Below are the code and all the weights of a small trained network. Each question names an input and a target symbol and asks about switching units off, where a switched-off unit gives its printed mean instead of its output.

import numpy as np


def w(rows, s, z=0):
    codes = np.array(rows[::2]) - 128.0
    scale = np.full(codes.shape[1], s)
    scale[-1] = z or s
    return codes * scale


def norm(h):
    return h / np.sqrt((h * h).mean(-1, keepdims=True) + 1e-5)


def f(y):
    return y / 2 * (1 + np.tanh(0.7978845608 * (y + 0.044715 * y**3)))


def softmax(a):
    e = np.exp(a - a.max(-1, keepdims=True))
    return e / e.sum(-1, keepdims=True)


def log_softmax(a):
    a = a - a.max(-1, keepdims=True)
    return a - np.log(np.exp(a).sum(-1, keepdims=True))


def net(x, mask):
    ids = ['ΠΦΨΩαδζηλμ'.index(c) for c in x.split()]
    T = len(ids)
    res = E[ids] + P[:T]
    u = 0
    for l in range(2):
        r = norm(res)
        for j in range(3):
            rows = slice(2 * j, 2 * j + 2)
            q, k, v = (r @ M[l][rows].T for M in (Q, K, V))
            z = softmax(np.where(np.tri(T) > 0, q @ k.T / 2**0.5, -1e9)) @ v
            o = O[l][rows]
            res = res + np.where(mask[u + j], z, o[:, -1]) @ o[:, :-1]
        u += 3
        y = f(norm(res) @ A[l][:, :-1].T + A[l][:, -1])
        res = res + np.where(mask[u : u + 8], y, B[l][:, -1]) @ B[l][:, :-1]
        u += 8
    return log_softmax(norm(res)[-1] @ U[:, :-1].T + U[:, -1])


Q, K, V, O, A, B = {}, {}, {}, {}, {}, {}
E = w([
[79,129,208,101,118,132,96,127,146],'Π',
[196,142,121,191,111,99,200,83,125],'Φ',
[156,81,100,199,119,119,157,160,207],'Ψ',
[206,66,97,141,123,142,134,95,153],'Ω',
[126,158,170,122,100,124,106,178,124],'α',
[42,252,163,106,86,167,73,136,136],'δ',
[128,103,164,131,131,242,165,73,110],'ζ',
[179,142,127,69,97,111,84,148,115],'η',
[125,177,148,97,134,136,119,141,125],'λ',
[129,181,130,82,147,108,123,123,145],'μ',
],0.017)
P = w([
[194,200,167,67,126,158,189,169,177],'0',
[66,63,160,40,128,60,172,64,206],'1',
[191,161,189,153,161,140,115,124,153],'2',
[116,123,126,123,2,122,161,121,139],'3',
[140,166,66,57,159,167,193,213,128],'4',
[151,136,142,177,188,131,86,120,115],'5',
[116,110,109,149,20,127,158,130,114],'6',
[126,150,54,83,161,161,190,196,114],'7',
[117,112,105,174,203,118,87,113,89],'8',
[119,105,91,163,26,122,162,126,92],'9',
],0.017)
Q[0] = w([
[138,124,137,144,176,115,153,97,161],'L0H1',
[122,170,146,70,250,134,137,140,166],'L0H1',
[136,100,164,133,156,129,103,92,130],'L0H2',
[107,92,163,126,83,78,86,81,134],'L0H2',
[133,115,138,138,179,99,121,139,149],'L0H3',
[114,144,129,88,193,145,142,133,162],'L0H3',
],0.017)
K[0] = w([
[161,152,206,85,91,79,128,135,131],'L0H1',
[101,230,199,20,114,76,1,162,173],'L0H1',
[117,128,123,62,108,119,111,166,162],'L0H2',
[145,123,116,81,53,152,215,154,127],'L0H2',
[152,143,186,74,118,85,96,141,131],'L0H3',
[100,161,161,92,123,127,95,165,145],'L0H3',
],0.013)
V[0] = w([
[128,120,177,26,148,242,118,24,2],'L0H1',
[98,161,176,115,122,46,106,192,63],'L0H1',
[120,190,108,72,171,133,118,46,181],'L0H2',
[177,110,112,65,92,128,43,159,116],'L0H2',
[106,127,66,110,92,152,6,164,131],'L0H3',
[194,87,146,70,148,82,103,153,83],'L0H3',
],0.009)
O[0] = w([
[178,27,159,182,36,214,146,175,141,189],'L0H1',
[169,249,211,152,118,78,138,98,173,138],'L0H1',
[72,91,138,173,150,67,173,167,46,253],'L0H2',
[68,98,68,150,138,126,148,101,144,172],'L0H2',
[110,148,112,131,175,150,170,181,156,60],'L0H3',
[121,150,102,173,112,145,164,95,164,66],'L0H3',
],0.012,0.0041)
A[0] = w([
[115,167,51,132,129,146,142,197,89,51],'L0N1',
[232,125,198,94,255,88,159,40,98,46],'L0N2',
[61,64,42,42,94,206,188,142,118,3],'L0N3',
[196,130,50,174,106,50,171,111,142,74],'L0N4',
[88,211,149,71,8,136,164,107,142,124],'L0N5',
[101,165,146,73,155,51,195,101,133,107],'L0N6',
[127,131,152,12,170,204,162,102,225,38],'L0N7',
[87,166,112,89,144,172,196,131,147,189],'L0N8',
],0.0092,0.0052)
B[0] = w([
[39,94,175,158,91,116,81,137,150,153],'L0N1',
[142,70,108,183,62,144,136,117,125,159],'L0N2',
[29,187,83,200,53,24,138,158,237,178],'L0N3',
[75,148,115,49,103,130,2,186,141,161],'L0N4',
[239,63,51,122,138,62,165,99,101,253],'L0N5',
[66,57,93,197,82,188,166,186,146,181],'L0N6',
[231,149,94,158,115,104,14,127,155,138],'L0N7',
[147,69,101,136,37,76,137,195,163,193],'L0N8',
],0.0089,0.0077)
Q[1] = w([
[45,90,193,135,126,143,118,62,80],'L1H1',
[171,98,104,193,76,100,161,137,95],'L1H1',
[124,44,203,132,119,102,155,48,120],'L1H2',
[114,115,101,148,113,99,103,17,112],'L1H2',
[131,198,34,70,102,112,110,255,120],'L1H3',
[147,111,90,209,226,110,118,19,141],'L1H3',
],0.012)
K[1] = w([
[115,150,92,53,52,228,185,140,97],'L1H1',
[159,163,113,142,154,206,60,97,56],'L1H1',
[173,118,115,67,99,160,172,174,117],'L1H2',
[122,107,135,60,67,82,149,94,168],'L1H2',
[162,142,168,231,211,84,11,88,82],'L1H3',
[158,95,122,113,84,52,150,177,160],'L1H3',
],0.012)
V[1] = w([
[113,122,99,60,57,118,207,147,139],'L1H1',
[94,89,147,96,144,138,111,136,186],'L1H1',
[179,55,113,215,167,174,147,150,114],'L1H2',
[102,84,106,122,75,82,81,136,132],'L1H2',
[95,122,106,52,71,132,200,94,119],'L1H3',
[128,154,115,130,137,244,103,95,66],'L1H3',
],0.011)
O[1] = w([
[82,147,2,28,150,84,67,188,108,132],'L1H1',
[104,91,203,88,101,18,97,69,58,46],'L1H1',
[147,205,80,121,191,83,175,84,98,177],'L1H2',
[96,194,215,176,176,136,82,159,137,224],'L1H2',
[202,107,233,208,138,157,171,144,161,51],'L1H3',
[162,98,55,161,127,62,175,235,124,2],'L1H3',
],0.0092,0.0072)
A[1] = w([
[129,78,154,191,202,84,89,103,119,174],'L1N1',
[232,161,255,183,254,177,135,150,179,93],'L1N2',
[147,129,159,159,36,127,168,96,139,59],'L1N3',
[132,199,111,146,60,110,160,185,154,73],'L1N4',
[55,45,132,142,98,186,112,166,165,55],'L1N5',
[189,184,160,183,139,165,12,53,27,178],'L1N6',
[180,222,124,158,146,95,183,98,203,2],'L1N7',
[59,78,146,150,142,221,146,184,39,174],'L1N8',
],0.013,0.0071)
B[1] = w([
[176,179,99,175,218,123,107,149,87,158],'L1N1',
[165,222,105,254,220,224,186,159,191,223],'L1N2',
[131,187,160,19,185,172,101,180,143,171],'L1N3',
[112,112,205,123,142,147,128,46,130,210],'L1N4',
[183,162,164,156,55,157,156,162,81,190],'L1N5',
[140,139,67,173,116,143,111,14,8,255],'L1N6',
[104,54,158,191,160,79,82,191,112,152],'L1N7',
[148,43,54,132,153,143,16,140,145,193],'L1N8',
],0.014,0.011)
U = w([
[168,196,119,181,198,191,147,173,143,204],'Π',
[172,107,118,152,120,125,104,2,42,80],'Φ',
[44,105,70,80,236,136,85,168,104,211],'Ψ',
[81,185,147,186,25,94,158,136,138,15],'Ω',
[128,57,232,174,164,53,68,121,119,131],'α',
[130,105,222,32,163,180,169,115,101,252],'δ',
[166,13,137,116,102,213,112,185,87,130],'ζ',
[201,101,82,94,131,124,89,55,251,34],'η',
[205,101,126,122,132,39,211,177,76,194],'λ',
[98,16,95,102,161,164,249,72,132,111],'μ',
],0.0075,0.002)

Each question gives the input, a string of symbols that net reads in full, and the target symbol t.
The units are the heads (2 rows each of Q, K, V and O) and the neurons (one row each of A and B). Each row of codes is followed by its name. A weight is (code - 128) times the scale printed after its matrix; where a second scale follows, it is the last column's (O, A, B and U).
mask holds one flag per unit, layer by layer, with each layer's heads first. A switched-off unit (its flag False) gives its mean, the last column of its rows in O or B, instead of its output. The means were averaged over made-up inputs and are rounded, as every weight is.
A unit's drop is (log p(t) with every unit on - log p(t) with that unit switched off) / (log p(t) with every unit on - log p(t) with every unit switched off).
The circuit of an input: a set's keep is (log p(t) with only the set's units on - log p(t) with every unit switched off) / (log p(t) with every unit on - log p(t) with every unit switched off). Starting from the 12 units with the biggest drops (on a tie, the unit counted first), units are removed one at a time, each time the one whose removal leaves the highest keep (on an exact tie, the one counted first), for as long as the keep stays at least 0.8.
units of the circuit, in order: the units of the circuit, biggest drop first
most important unit: the unit with the biggest drop
k most important neurons: the k neurons with the biggest drops, biggest first
k most important neurons of layer l: the k neurons of layer l with the biggest drops, biggest first
which heads matter: for each layer, one digit per head in row order, 1 if its drop is at least 0.15 and else 0, layers parted by /
input δ δ ζ ζ Π Π η, target ζ: units of the circuit, in order	[L0H1]
input δ δ δ η, target η: which heads matter	110 / 000
input Π δ ζ δ Ψ, target λ: 2 most important neurons	[L1N2 L0N3]
input λ δ Ω δ, target Ω: 2 most important neurons	[L0N3 L1N6]
input δ δ Π Π, target Π: which heads matter	100 / 001
input δ δ Π α Ω δ Φ ζ δ, target Ψ: which heads matter	001 / 101
input ζ Φ Π δ Φ η η α η, target Ψ: 3 most important neurons	[L0N4 L0N8 L0N5]
input Ψ δ Π δ α, target δ: which heads matter	100 / 110
input ζ δ α δ α, target η: 2 most important neurons	[L0N7 L1N6]
input δ α δ δ δ, target ζ: which heads matter	010 / 000
input δ Ω η δ μ, target Ω: which heads matter	010 / 000
input δ η δ Ω Π, target ζ: units of the circuit, in order	[L1N8 L1N5 L1H2]
input δ δ Π δ η η Φ δ η, target Ψ: 4 most important neurons of layer 0	[L0N4 L0N5 L0N8 L0N3]
input η μ α ζ μ η λ, target ζ: units of the circuit, in order	[L0H1]
input δ η Π ζ η, target δ: which heads matter	000 / 100
input η ζ α Π, target ζ: which heads matter	100 / 000
input Ψ δ δ λ, target Ψ: which heads matter	100 / 000
input η Φ δ η δ η ζ Φ, target Ω: which heads matter	010 / 001
input δ δ Ψ δ δ, target Φ: which heads matter	010 / 101
input η η Ω δ Π, target α: 2 most important neurons	[L0N8 L1N7]
input δ η Ω η η η Φ λ, target Ω: which heads matter	010 / 000
input λ Π δ Ψ η η δ, target Ψ: which heads matter	100 / 000
input Π η α η δ, target η: most important unit	L0H2
input Π δ ζ Φ Φ, target λ: which heads matter	000 / 011
input η Π η δ δ, target Ω: 2 most important neurons	[L0N3 L0N8]
input η δ Π δ Π δ λ Ω δ λ, target Ω: which heads matter	100 / 000
input Φ ζ μ δ Φ ζ Ω δ, target λ: most important unit	L1H3
input δ δ η μ, target μ: 3 most important neurons	[L0N5 L0N6 L1N6]
input η δ λ λ λ, target μ: 2 most important neurons	[L0N8 L1N4]
input η Φ Π Φ μ, target δ: 2 most important neurons	[L1N3 L0N6]
